Below are the code and all the weights of a small trained network. Each question names an input and a target symbol and asks about switching units off, where a switched-off unit gives its printed mean instead of its output.

import numpy as np


def w(rows, s, z=0):
    codes = np.array(rows[::2]) - 128.0
    scale = np.full(codes.shape[1], s)
    scale[-1] = z or s
    return codes * scale


def f(y):
    return np.maximum(y, 0)


def softmax(a):
    e = np.exp(a - a.max(-1, keepdims=True))
    return e / e.sum(-1, keepdims=True)


def log_softmax(a):
    a = a - a.max(-1, keepdims=True)
    return a - np.log(np.exp(a).sum(-1, keepdims=True))


def net(x, mask):
    ids = ['ΞΣβγεζθμπτφψω'.index(c) for c in x.split()]
    T = len(ids)
    res = E[ids] + P[:T]
    q, k, v = (res @ M[0].T for M in (Q, K, V))
    z = softmax(np.where(np.tri(T) > 0, q @ k.T / 2**0.5, -1e9)) @ v
    res = res + np.where(mask[0], z, O[0][:, -1]) @ O[0][:, :-1]
    y = f(res @ A[0][:, :-1].T + A[0][:, -1])
    res = res + np.where(mask[1:13], y, B[0][:, -1]) @ B[0][:, :-1]
    return log_softmax(res[-1] @ U[:, :-1].T + U[:, -1])


Q, K, V, O, A, B = {}, {}, {}, {}, {}, {}
E = w([
[179,81,143,59,132],'Ξ',
[156,111,64,150,65],'Σ',
[148,144,128,110,172],'β',
[61,163,192,34,97],'γ',
[172,106,135,76,144],'ε',
[174,110,137,75,142],'ζ',
[109,93,182,140,206],'θ',
[110,13,79,159,89],'μ',
[75,201,11,221,251],'π',
[100,110,175,153,216],'τ',
[36,117,75,84,144],'φ',
[62,134,174,190,241],'ψ',
[191,16,90,144,201],'ω',
],0.015)
P = w([
[135,162,54,71,255],'0',
[125,155,56,60,227],'1',
[97,170,57,69,214],'2',
[105,139,81,49,182],'3',
[86,145,85,64,175],'4',
[91,124,109,41,138],'5',
[71,143,106,71,145],'6',
[66,132,120,65,123],'7',
[61,118,132,69,109],'8',
[43,129,139,83,102],'9',
[43,117,147,82,84],'10',
[40,104,157,82,66],'11',
[39,102,164,87,49],'12',
[13,106,176,94,43],'13',
],0.0076)
Q[0] = w([
[239,192,123,199,71],'head 1',
[13,77,93,4,157],'head 1',
],0.029)
K[0] = w([
[93,107,149,48,252],'head 1',
[85,82,152,237,34],'head 1',
],0.023)
V[0] = w([
[198,208,208,52,176],'head 1',
[9,104,184,76,216],'head 1',
],0.014)
O[0] = w([
[134,214,198,157,145,5],'head 1',
[69,137,177,31,246,219],'head 1',
],0.011,0.012)
A[0] = w([
[161,99,216,130,168,199],'neuron 1',
[138,78,209,104,107,149],'neuron 2',
[70,140,87,146,124,159],'neuron 3',
[76,166,145,101,70,105],'neuron 4',
[123,147,149,83,130,28],'neuron 5',
[95,194,229,130,69,86],'neuron 6',
[122,167,67,176,82,128],'neuron 7',
[110,191,252,124,93,136],'neuron 8',
[51,225,69,77,62,95],'neuron 9',
[147,110,70,157,155,3],'neuron 10',
[165,106,117,138,94,133],'neuron 11',
[165,99,194,124,177,1],'neuron 12',
],0.013,0.009)
B[0] = w([
[215,126,120,216,155,246],'neuron 1',
[144,158,109,119,128,185],'neuron 2',
[169,163,125,90,125,214],'neuron 3',
[97,104,82,124,118,145],'neuron 4',
[30,104,132,127,118,198],'neuron 5',
[74,202,85,149,177,151],'neuron 6',
[79,100,181,127,189,168],'neuron 7',
[187,108,189,61,76,188],'neuron 8',
[156,131,125,215,76,184],'neuron 9',
[136,147,100,159,4,169],'neuron 10',
[112,170,147,158,157,178],'neuron 11',
[36,121,92,73,47,186],'neuron 12',
],0.025,0.012)
U = w([
[152,148,164,113,154,208],'Ξ',
[96,127,162,211,112,78],'Σ',
[140,155,162,104,159,178],'β',
[97,192,151,87,131,62],'γ',
[148,161,156,113,154,153],'ε',
[149,179,152,111,160,165],'ζ',
[118,95,176,102,126,98],'θ',
[123,112,85,123,82,4],'μ',
[127,255,69,124,207,120],'π',
[114,101,175,103,135,83],'τ',
[44,146,87,102,206,217],'φ',
[90,50,181,91,130,100],'ψ',
[186,88,102,162,233,235],'ω',
],0.0064,0.0043)

Each question gives the input, a string of symbols that net reads in full, and the target symbol t.
The units are the heads (2 rows each of Q, K, V and O) and the neurons (one row each of A and B). Each row of codes is followed by its name. A weight is (code - 128) times the scale printed after its matrix; where a second scale follows, it is the last column's (O, A, B and U).
mask holds one flag per unit, heads first, then neurons. A switched-off unit (its flag False) gives its mean, the last column of its rows in O or B, instead of its output. The means were averaged over made-up inputs and are rounded, as every weight is.
A unit's drop is (log p(t) with every unit on - log p(t) with that unit switched off) / (log p(t) with every unit on - log p(t) with every unit switched off).
The circuit of an input: a set's keep is (log p(t) with only the set's units on - log p(t) with every unit switched off) / (log p(t) with every unit on - log p(t) with every unit switched off). Starting from the 12 units with the biggest drops (on a tie, the unit counted first), units are removed one at a time, each time the one whose removal leaves the highest keep (on an exact tie, the one counted first), for as long as the keep stays at least 0.8.
units of the circuit, in order: the units of the circuit, biggest drop first
unit that matters most: the unit with the biggest drop
top k neurons: the k neurons with the biggest drops, biggest first
drop when u is switched off: that unit's drop, to one decimal
input ε φ ψ Σ, target φ: units of the circuit, in order => (neuron 5; head 1)
input φ φ ψ τ γ θ, target γ: units of the circuit, in order => (neuron 8; head 1; neuron 6)
input φ μ φ φ ε φ Σ, target φ: units of the circuit, in order => (neuron 1; neuron 8)
input Ξ γ ζ ψ μ γ, target μ: units of the circuit, in order => (neuron 9; head 1)
input ω τ ψ τ ψ ζ, target ψ: units of the circuit, in order => (head 1; neuron 8; neuron 5)
input θ ζ ψ ζ φ ζ, target φ: top neuron => (neuron 12)
input ω φ Ξ ζ Ξ τ φ φ Ξ ω ψ ω, target ω: units of the circuit, in order => (neuron 12; neuron 5)
input θ π Σ Σ φ θ Ξ γ π, target Σ: top 3 neurons => (neuron 10; neuron 7; neuron 9)
input φ ω ω ζ ζ ψ β, target ψ: top 4 neurons => (neuron 8; neuron 12; neuron 5; neuron 3)
input ω φ γ ω φ ζ φ τ, target φ: top 3 neurons => (neuron 12; neuron 5; neuron 9)
input ζ ω μ φ, target μ: units of the circuit, in order => (head 1; neuron 10)
input ζ φ θ, target φ: top 4 neurons => (neuron 12; neuron 5; neuron 9; neuron 10)
input β τ φ ε, target φ: units of the circuit, in order => (head 1; neuron 5)
input φ ψ β φ β μ ζ μ Ξ Ξ Σ γ, target Σ: units of the circuit, in order => (neuron 9)
input ω ε ω ψ ζ φ ψ, target φ: top 3 neurons => (neuron 12; neuron 5; neuron 9)
input Ξ ψ Σ φ μ ψ ε Ξ ψ φ θ ω π, target μ: top 2 neurons => (neuron 10; neuron 1)
input ζ θ ψ β, target ψ: units of the circuit, in order => (head 1; neuron 8; neuron 5)
input γ ψ φ β, target φ: top 2 neurons => (neuron 12; neuron 5)
input ψ τ φ φ ζ ω Ξ ζ φ θ, target φ: drop when neuron 5 is switched off => 0.4
input φ ω ψ Ξ φ ω φ ψ γ φ β, target φ: unit that matters most => head 1
input γ ω β, target ω: drop when neuron 11 is switched off => 0.1
